Below is a small trained network, with its code and all its weights. Each question gives an input and a class and asks what happens when units are switched off, that is, made to give their printed mean instead of their output.

import numpy as np


def w(rows, s, z=0):
    codes = np.array(rows[::2]) - 128.0
    scale = np.full(codes.shape[1], s)
    scale[-1] = z or s
    return codes * scale


def f(y):
    return np.maximum(y, 0)


def log_softmax(a):
    a = a - a.max(-1, keepdims=True)
    return a - np.log(np.exp(a).sum(-1, keepdims=True))


def net(x, mask):
    res = np.array(x, float).reshape(1, 8) / 4 @ E
    y = f(res @ A[0][:, :-1].T + A[0][:, -1])
    res = res + np.where(mask, y, B[0][:, -1]) @ B[0][:, :-1]
    return log_softmax(res[-1] @ U[:, :-1].T + U[:, -1])


A, B = {}, {}
E = w([
[129,128,130,128,124,122,128,127],'x0',
[83,200,21,220,185,62,53,252],'x1',
[123,123,122,124,128,126,131,130],'x2',
[115,44,107,156,171,166,14,74],'x3',
[131,126,129,125,129,130,127,130],'x4',
[140,11,234,93,130,3,91,237],'x5',
[246,187,110,13,237,92,75,104],'x6',
[229,27,74,193,211,208,228,191],'x7',
],0.0046)
A[0] = w([
[61,151,143,119,97,110,34,69,63],'n1',
[47,153,129,111,104,107,30,65,101],'n2',
[223,201,151,29,208,49,113,130,236],'n3',
[136,64,203,94,67,183,172,43,90],'n4',
[64,206,144,106,63,99,97,89,120],'n5',
[70,232,140,92,71,97,123,90,84],'n6',
[120,211,72,132,107,210,162,59,7],'n7',
[138,60,193,119,132,44,104,204,57],'n8',
[135,74,208,73,77,165,178,57,40],'n9',
[117,216,58,165,141,211,177,68,72],'n10',
[71,110,141,124,116,120,3,50,122],'n11',
[162,68,199,83,105,185,155,54,2],'n12',
[31,143,159,192,24,132,197,155,201],'n13',
[173,106,177,77,144,139,95,48,139],'n14',
[42,75,159,196,47,94,166,202,144],'n15',
[193,75,83,176,196,204,193,141,52],'n16',
[51,30,138,215,103,187,45,90,133],'n17',
[73,191,179,102,83,59,108,128,57],'n18',
[102,171,40,200,160,88,69,237,41],'n19',
[175,81,72,181,184,197,189,194,69],'n20',
[160,40,67,201,190,188,139,150,83],'n21',
[73,144,168,165,25,139,237,140,116],'n22',
[115,227,78,144,114,220,179,60,114],'n23',
[138,47,230,97,116,43,122,188,52],'n24',
[80,179,38,205,158,61,53,227,68],'n25',
[138,60,220,104,116,37,144,218,81],'n26',
],0.0051,0.0024)
B[0] = w([
[199,69,205,109,44,79,200,214,178],'n1',
[202,66,193,102,49,86,211,212,188],'n2',
[199,189,64,33,216,244,35,178,254],'n3',
[55,228,201,205,215,99,165,71,228],'n4',
[193,62,201,101,70,102,197,207,194],'n5',
[215,55,199,87,55,110,207,229,190],'n6',
[84,41,17,181,36,42,6,40,183],'n7',
[84,59,24,167,53,69,34,34,194],'n8',
[47,233,211,218,205,65,194,67,211],'n9',
[98,33,24,166,44,51,17,56,198],'n10',
[184,57,190,23,100,148,226,238,191],'n11',
[32,237,230,233,198,53,200,66,199],'n12',
[204,187,87,47,212,217,40,166,229],'n13',
[87,203,136,143,215,158,117,92,204],'n14',
[193,196,79,41,213,212,39,158,210],'n15',
[228,59,222,81,45,96,217,228,198],'n16',
[186,215,65,21,255,237,47,170,204],'n17',
[204,65,198,86,63,126,211,225,181],'n18',
[22,232,230,220,201,53,217,34,187],'n19',
[215,60,220,101,42,78,204,220,194],'n20',
[211,66,220,66,67,105,228,228,193],'n21',
[166,215,93,40,228,232,48,172,206],'n22',
[94,26,29,150,58,58,20,64,212],'n23',
[76,43,15,193,48,74,22,27,209],'n24',
[22,231,227,216,228,75,205,50,199],'n25',
[80,37,12,170,46,62,35,34,213],'n26',
],0.0045,0.0054)
U = w([
[210,34,220,111,6,80,249,220,40],'0',
[50,29,2,205,12,52,20,15,31],'1',
[3,245,225,242,219,71,230,39,42],'2',
[137,134,101,83,149,169,126,151,253],'3',
[199,211,67,46,224,243,31,159,13],'4',
],0.0067,0.0061)

Each question gives the input, the list of numbers given to net, and the class t.
The units are the neurons (one row each of A and B). Each row of codes is followed by its name. A weight is (code - 128) times the scale printed after its matrix; where a second scale follows, it is the last column's (A, B and U).
mask holds one flag per neuron, in row order. A switched-off neuron (its flag False) gives its mean, the last column of its row in B, instead of its output. The means were averaged over made-up inputs and are rounded, as every weight is.
A unit's drop is (log p(t) with every unit on - log p(t) with that unit switched off) / (log p(t) with every unit on - log p(t) with every unit switched off).
The circuit of an input: a set's keep is (log p(t) with only the set's units on - log p(t) with every unit switched off) / (log p(t) with every unit on - log p(t) with every unit switched off). Starting from the 12 units with the biggest drops (on a tie, the unit counted first), units are removed one at a time, each time the one whose removal leaves the highest keep (on an exact tie, the one counted first), for as long as the keep stays at least 0.8.
units of the circuit, in order: the units of the circuit, biggest drop first
most important unit: the unit with the biggest drop
k most important neurons: the k neurons with the biggest drops, biggest first
drop of u: that unit's drop, to one decimal
input [2,-6,-1,6,-2,0,-7,5], class 4: units of the circuit, in order -> (n17)
input [2,0,-3,1,-3,0,8,8], class 0: units of the circuit, in order -> (n16 n20)
input [-8,2,-8,-6,1,-7,6,5], class 1: 3 most important neurons -> (n10 n23 n7)
input [6,4,5,8,0,4,-8,-7], class 3: 3 most important neurons -> (n17 n15 n13)
input [-1,4,-3,2,-1,6,8,8], class 0: units of the circuit, in order -> (n20 n21)
input [8,0,3,-8,-4,-8,5,-8], class 0: 2 most important neurons -> (n6 n5)
input [4,5,3,0,-4,-4,-1,5], class 0: units of the circuit, in order -> (n20 n21)
input [5,-8,-8,-8,-3,4,2,-5], class 2: units of the circuit, in order -> (n9 n4)
input [3,3,-5,-6,8,7,-5,-4], class 1: 3 most important neurons -> (n26 n24 n8)
input [-1,-4,5,-7,1,6,-4,-1], class 3: 2 most important neurons -> (n22 n15)
input [4,3,-2,4,1,-5,-7,-6], class 4: 3 most important neurons -> (n17 n13 n15)
input [3,6,2,2,-7,-5,-4,2], class 2: 2 most important neurons -> (n25 n19)
input [-5,-2,2,-4,-7,-8,-8,7], class 1: 3 most important neurons -> (n10 n23 n7)
input [-6,8,-5,-1,-7,-8,-6,2], class 1: units of the circuit, in order -> (n10)
input [7,-8,8,5,2,-7,2,0], class 2: 2 most important neurons -> (n12 n4)
input [4,7,4,-1,-2,-1,-6,3], class 2: 3 most important neurons -> (n19 n25 n3)
input [-8,-1,-6,7,-6,-7,-8,5], class 4: 2 most important neurons -> (n17 n13)
input [-1,5,-6,6,7,-6,-7,-6], class 4: 2 most important neurons -> (n17 n13)
input [-8,6,2,-5,-4,4,3,-6], class 0: 2 most important neurons -> (n18 n6)
input [-4,-5,1,6,6,6,2,-2], class 1: most important unit -> n24
input [4,-1,0,2,-8,3,2,-1], class 1: drop of n22 -> 0.3
input [8,-4,0,-2,7,-1,-6,-5], class 4: drop of n22 -> 0.6
input [-3,-4,2,-3,4,3,-2,-2], class 2: drop of n8 -> 0.0
input [2,-8,6,2,1,-7,-4,0], class 2: drop of n26 -> 0.3
